Below are the code and all the weights of a small trained network. Each question names an input and a class and asks about switching units off, where a switched-off unit gives its printed mean instead of its output.

import numpy as np


def w(rows, s, z=0):
    codes = np.array(rows[::2]) - 128.0
    scale = np.full(codes.shape[1], s)
    scale[-1] = z or s
    return codes * scale


def f(y):
    return np.maximum(y, 0)


def log_softmax(a):
    a = a - a.max(-1, keepdims=True)
    return a - np.log(np.exp(a).sum(-1, keepdims=True))


def net(x, mask):
    res = np.array(x, float).reshape(1, 5) / 4 @ E
    y = f(res @ A[0][:, :-1].T + A[0][:, -1])
    res = res + np.where(mask, y, B[0][:, -1]) @ B[0][:, :-1]
    return log_softmax(res[-1] @ U[:, :-1].T + U[:, -1])


A, B = {}, {}
E = w([
[252,64,151,87,165,135],'x0',
[138,124,153,89,22,221],'x1',
[106,126,134,110,143,133],'x2',
[131,131,125,128,127,128],'x3',
[93,41,34,108,101,118],'x4',
],0.016)
A[0] = w([
[117,169,187,174,130,143,197],'neuron 0',
[148,177,148,157,172,112,194],'neuron 1',
[104,187,129,132,90,127,244],'neuron 2',
[116,85,85,128,196,86,173],'neuron 3',
[234,89,123,57,175,140,145],'neuron 4',
[139,165,158,152,170,100,203],'neuron 5',
[167,179,247,115,118,185,148],'neuron 6',
[83,143,175,126,56,130,192],'neuron 7',
[205,64,160,85,154,120,137],'neuron 8',
[164,149,108,212,116,161,96],'neuron 9',
[147,192,207,105,90,163,139],'neuron 10',
[54,120,123,204,146,125,192],'neuron 11',
[58,170,156,130,101,84,254],'neuron 12',
[106,154,130,133,79,174,153],'neuron 13',
[115,116,28,136,151,97,226],'neuron 14',
[139,166,194,173,177,99,218],'neuron 15',
[88,143,65,134,114,107,216],'neuron 16',
[108,58,91,88,41,166,11],'neuron 17',
[130,150,177,156,176,53,198],'neuron 18',
[132,143,149,175,182,51,224],'neuron 19',
[174,96,207,89,134,146,127],'neuron 20',
[169,50,138,138,220,102,109],'neuron 21',
[145,211,170,133,204,84,215],'neuron 22',
[131,143,195,143,108,152,130],'neuron 23',
[135,129,126,162,106,106,124],'neuron 24',
[123,91,114,137,153,97,57],'neuron 25',
[136,173,145,140,194,100,186],'neuron 26',
[120,96,71,147,165,84,137],'neuron 27',
[127,109,69,130,151,57,136],'neuron 28',
[172,132,164,54,91,129,78],'neuron 29',
[113,76,103,76,51,116,39],'neuron 30',
],0.014,0.0058)
B[0] = w([
[122,201,162,161,147,173,193],'neuron 0',
[122,130,155,81,99,182,191],'neuron 1',
[75,179,165,194,123,140,198],'neuron 2',
[117,110,166,147,132,69,216],'neuron 3',
[238,123,136,110,146,96,251],'neuron 4',
[103,131,133,61,59,174,191],'neuron 5',
[144,127,41,136,195,149,247],'neuron 6',
[93,181,126,163,128,136,205],'neuron 7',
[251,69,159,109,163,117,231],'neuron 8',
[119,135,128,139,127,140,145],'neuron 9',
[116,146,89,184,212,136,220],'neuron 10',
[79,105,86,141,85,124,208],'neuron 11',
[79,157,136,170,112,141,215],'neuron 12',
[110,182,149,163,124,151,195],'neuron 13',
[103,116,125,154,99,46,222],'neuron 14',
[140,121,116,88,64,184,212],'neuron 15',
[94,133,73,134,80,96,204],'neuron 16',
[166,138,170,69,40,185,210],'neuron 17',
[156,137,154,84,81,135,211],'neuron 18',
[131,100,125,109,71,122,223],'neuron 19',
[182,89,75,125,162,137,209],'neuron 20',
[162,104,185,118,153,100,228],'neuron 21',
[167,136,128,116,64,166,228],'neuron 22',
[131,147,134,179,183,102,181],'neuron 23',
[106,111,121,135,124,139,139],'neuron 24',
[143,130,133,159,176,100,162],'neuron 25',
[146,122,135,80,81,141,198],'neuron 26',
[116,112,122,185,169,39,202],'neuron 27',
[106,105,122,172,160,71,203],'neuron 28',
[164,114,82,130,140,137,186],'neuron 29',
[198,144,182,76,74,168,188],'neuron 30',
],0.012,0.021)
U = w([
[78,167,150,107,40,158,253],'0',
[171,94,178,44,118,161,85],'1',
[38,93,78,165,133,68,136],'2',
[144,115,199,148,212,40,56],'3',
[63,190,153,187,214,163,141],'4',
[151,118,71,132,248,142,65],'5',
],0.013,0.0031)

Each question gives the input, the list of numbers given to net, and the class t.
The units are the neurons (one row each of A and B). Each row of codes is followed by its name. A weight is (code - 128) times the scale printed after its matrix; where a second scale follows, it is the last column's (A, B and U).
mask holds one flag per neuron, in row order. A switched-off neuron (its flag False) gives its mean, the last column of its row in B, instead of its output. The means were averaged over made-up inputs and are rounded, as every weight is.
A unit's drop is (log p(t) with every unit on - log p(t) with that unit switched off) / (log p(t) with every unit on - log p(t) with every unit switched off).
The circuit of an input: a set's keep is (log p(t) with only the set's units on - log p(t) with every unit switched off) / (log p(t) with every unit on - log p(t) with every unit switched off). Starting from the 12 units with the biggest drops (on a tie, the unit counted first), units are removed one at a time, each time the one whose removal leaves the highest keep (on an exact tie, the one counted first), for as long as the keep stays at least 0.8.
units of the circuit, in order: the units of the circuit, biggest drop first
k most important neurons: the k neurons with the biggest drops, biggest first
drop when u is switched off: that unit's drop, to one decimal
input [0,-7,-8,7,2], class 2: units of the circuit, in order => [neuron 8]
input [0,-5,3,4,-1], class 0: 2 most important neurons => [neuron 8; neuron 4]
input [0,-3,-5,7,-6], class 0: 2 most important neurons => [neuron 8; neuron 4]
input [-4,-8,7,5,1], class 2: 2 most important neurons => [neuron 27; neuron 28]
input [0,-4,7,-6,0], class 0: 2 most important neurons => [neuron 8; neuron 4]
input [-1,1,-6,-6,8], class 0: 2 most important neurons => [neuron 17; neuron 30]
input [-7,1,2,-3,-8], class 4: 2 most important neurons => [neuron 10; neuron 6]
input [-3,-3,-8,-3,0], class 0: 2 most important neurons => [neuron 6; neuron 10]
input [8,1,-5,-3,-6], class 5: 4 most important neurons => [neuron 6; neuron 10; neuron 20; neuron 17]
input [8,1,1,4,0], class 5: 2 most important neurons => [neuron 17; neuron 20]
input [-4,-8,-7,0,0], class 0: 2 most important neurons => [neuron 18; neuron 22]
input [-1,7,6,1,-8], class 4: drop when neuron 25 is switched off => 0.0
input [0,-6,6,1,1], class 2: drop when neuron 17 is switched off => 0.2
input [-7,1,5,1,-5], class 4: units of the circuit, in order => [neuron 10]
input [1,2,-4,1,-8], class 5: drop when neuron 6 is switched off => 0.5
input [-4,-4,-7,-1,1], class 2: drop when neuron 17 is switched off => 0.2
